Here is a tiny trained network, its code and every weight. The questions are about switching its units off for an input and a target symbol, where a switched-off unit gives its printed mean instead of its output.

import numpy as np


def w(rows, s, z=0):
    codes = np.array(rows[::2]) - 128.0
    scale = np.full(codes.shape[1], s)
    scale[-1] = z or s
    return codes * scale


def f(y):
    return y / 2 * (1 + np.tanh(0.7978845608 * (y + 0.044715 * y**3)))


def softmax(a):
    e = np.exp(a - a.max(-1, keepdims=True))
    return e / e.sum(-1, keepdims=True)


def log_softmax(a):
    a = a - a.max(-1, keepdims=True)
    return a - np.log(np.exp(a).sum(-1, keepdims=True))


def net(x, mask):
    ids = ['γζηλσω'.index(c) for c in x.split()]
    T = len(ids)
    res = E[ids] + P[:T]
    q, k, v = (res @ M[0].T for M in (Q, K, V))
    z = softmax(np.where(np.tri(T) > 0, q @ k.T / 3**0.5, -1e9)) @ v
    res = res + np.where(mask[0], z, O[0][:, -1]) @ O[0][:, :-1]
    y = f(res @ A[0][:, :-1].T + A[0][:, -1])
    res = res + np.where(mask[1:13], y, B[0][:, -1]) @ B[0][:, :-1]
    return log_softmax(res[-1] @ U[:, :-1].T + U[:, -1])


Q, K, V, O, A, B = {}, {}, {}, {}, {}, {}
E = w([
[126,36,230,99,147],'γ',
[132,5,91,140,108],'ζ',
[62,39,162,76,99],'η',
[104,214,54,85,105],'λ',
[34,158,205,93,51],'σ',
[102,132,44,185,25],'ω',
],0.019)
P = w([
[156,66,213,254,170],'0',
[156,65,202,191,103],'1',
[146,81,175,172,76],'2',
[127,72,137,123,102],'3',
[105,78,94,92,88],'4',
[112,73,58,68,105],'5',
[99,88,34,31,125],'6',
],0.0071)
Q[0] = w([
[94,50,192,90,64],'head 1',
[211,246,229,202,230],'head 1',
[125,102,91,146,235],'head 1',
],0.012)
K[0] = w([
[97,184,26,2,100],'head 1',
[137,62,176,188,120],'head 1',
[111,34,127,59,147],'head 1',
],0.0097)
V[0] = w([
[161,76,127,76,151],'head 1',
[2,167,154,68,132],'head 1',
[178,169,155,58,188],'head 1',
],0.0098)
O[0] = w([
[70,79,187,129,251,123],'head 1',
[152,155,233,229,103,222],'head 1',
[214,15,117,119,83,1],'head 1',
],0.012,0.0079)
A[0] = w([
[83,80,170,128,141,149],'neuron 1',
[104,145,45,109,108,91],'neuron 2',
[101,13,91,91,88,182],'neuron 3',
[139,206,138,76,72,171],'neuron 4',
[236,99,116,105,190,60],'neuron 5',
[112,106,113,16,176,14],'neuron 6',
[130,29,103,85,184,98],'neuron 7',
[84,208,168,121,149,165],'neuron 8',
[170,134,142,203,139,255],'neuron 9',
[105,103,163,184,155,118],'neuron 10',
[246,61,151,126,120,75],'neuron 11',
[106,184,72,194,155,255],'neuron 12',
],0.011,0.0059)
B[0] = w([
[145,133,141,170,166,246],'neuron 1',
[202,111,180,154,66,173],'neuron 2',
[119,167,106,196,235,191],'neuron 3',
[144,70,224,96,135,201],'neuron 4',
[16,109,208,207,36,126],'neuron 5',
[156,149,91,140,93,151],'neuron 6',
[166,76,114,123,1,163],'neuron 7',
[139,96,3,125,128,253],'neuron 8',
[106,181,96,71,86,196],'neuron 9',
[151,130,133,173,129,221],'neuron 10',
[210,130,132,55,109,146],'neuron 11',
[66,149,125,82,191,201],'neuron 12',
],0.011,0.013)
U = w([
[63,185,105,13,172,252],'γ',
[58,144,145,149,239,113],'ζ',
[87,3,171,95,81,2],'η',
[174,144,178,56,170,171],'λ',
[176,130,19,124,125,92],'σ',
[92,191,129,159,36,72],'ω',
],0.0073,0.0049)

Each question gives the input, a string of symbols that net reads in full, and the target symbol t.
The units are the heads (3 rows each of Q, K, V and O) and the neurons (one row each of A and B). Each row of codes is followed by its name. A weight is (code - 128) times the scale printed after its matrix; where a second scale follows, it is the last column's (O, A, B and U).
mask holds one flag per unit, heads first, then neurons. A switched-off unit (its flag False) gives its mean, the last column of its rows in O or B, instead of its output. The means were averaged over made-up inputs and are rounded, as every weight is.
A unit's drop is (log p(t) with every unit on - log p(t) with that unit switched off) / (log p(t) with every unit on - log p(t) with every unit switched off).
The circuit of an input: a set's keep is (log p(t) with only the set's units on - log p(t) with every unit switched off) / (log p(t) with every unit on - log p(t) with every unit switched off). Starting from the 12 units with the biggest drops (on a tie, the unit counted first), units are removed one at a time, each time the one whose removal leaves the highest keep (on an exact tie, the one counted first), for as long as the keep stays at least 0.8.
circuit, biggest first: the units of the circuit, biggest drop first
most important unit: the unit with the biggest drop
k most important neurons: the k neurons with the biggest drops, biggest first
drop when u is switched off: that unit's drop, to one decimal
input γ η η γ ζ ζ γ, target σ: circuit, biggest first	[head 1; neuron 7; neuron 6; neuron 4]
input σ ω ζ, target γ: circuit, biggest first	[head 1; neuron 12]
input λ γ ζ σ γ, target λ: circuit, biggest first	[head 1; neuron 8; neuron 11]
input η λ σ, target η: circuit, biggest first	[neuron 4; head 1]
input ω ω ζ η λ γ η, target ζ: most important unit	neuron 3
input η ζ ζ σ ζ γ, target ω: circuit, biggest first	[head 1; neuron 9]
input λ ω ω η γ λ, target λ: 2 most important neurons	[neuron 4; neuron 2]
input η ζ ζ, target ζ: circuit, biggest first	[neuron 3; head 1]
input γ λ λ ω λ γ, target λ: 2 most important neurons	[neuron 11; neuron 8]
input γ η ζ ζ γ, target σ: 2 most important neurons	[neuron 7; neuron 6]
input η η ω γ, target γ: drop when head 1 is switched off	1.0
input γ ω σ, target γ: drop when head 1 is switched off	0.7
input η σ ζ, target ω: drop when head 1 is switched off	1.0
input ζ γ ω γ ζ, target γ: circuit, biggest first	[head 1]
input γ ω ω σ, target γ: circuit, biggest first	[head 1; neuron 12]
input σ ζ λ, target γ: circuit, biggest first	[neuron 12; neuron 1]
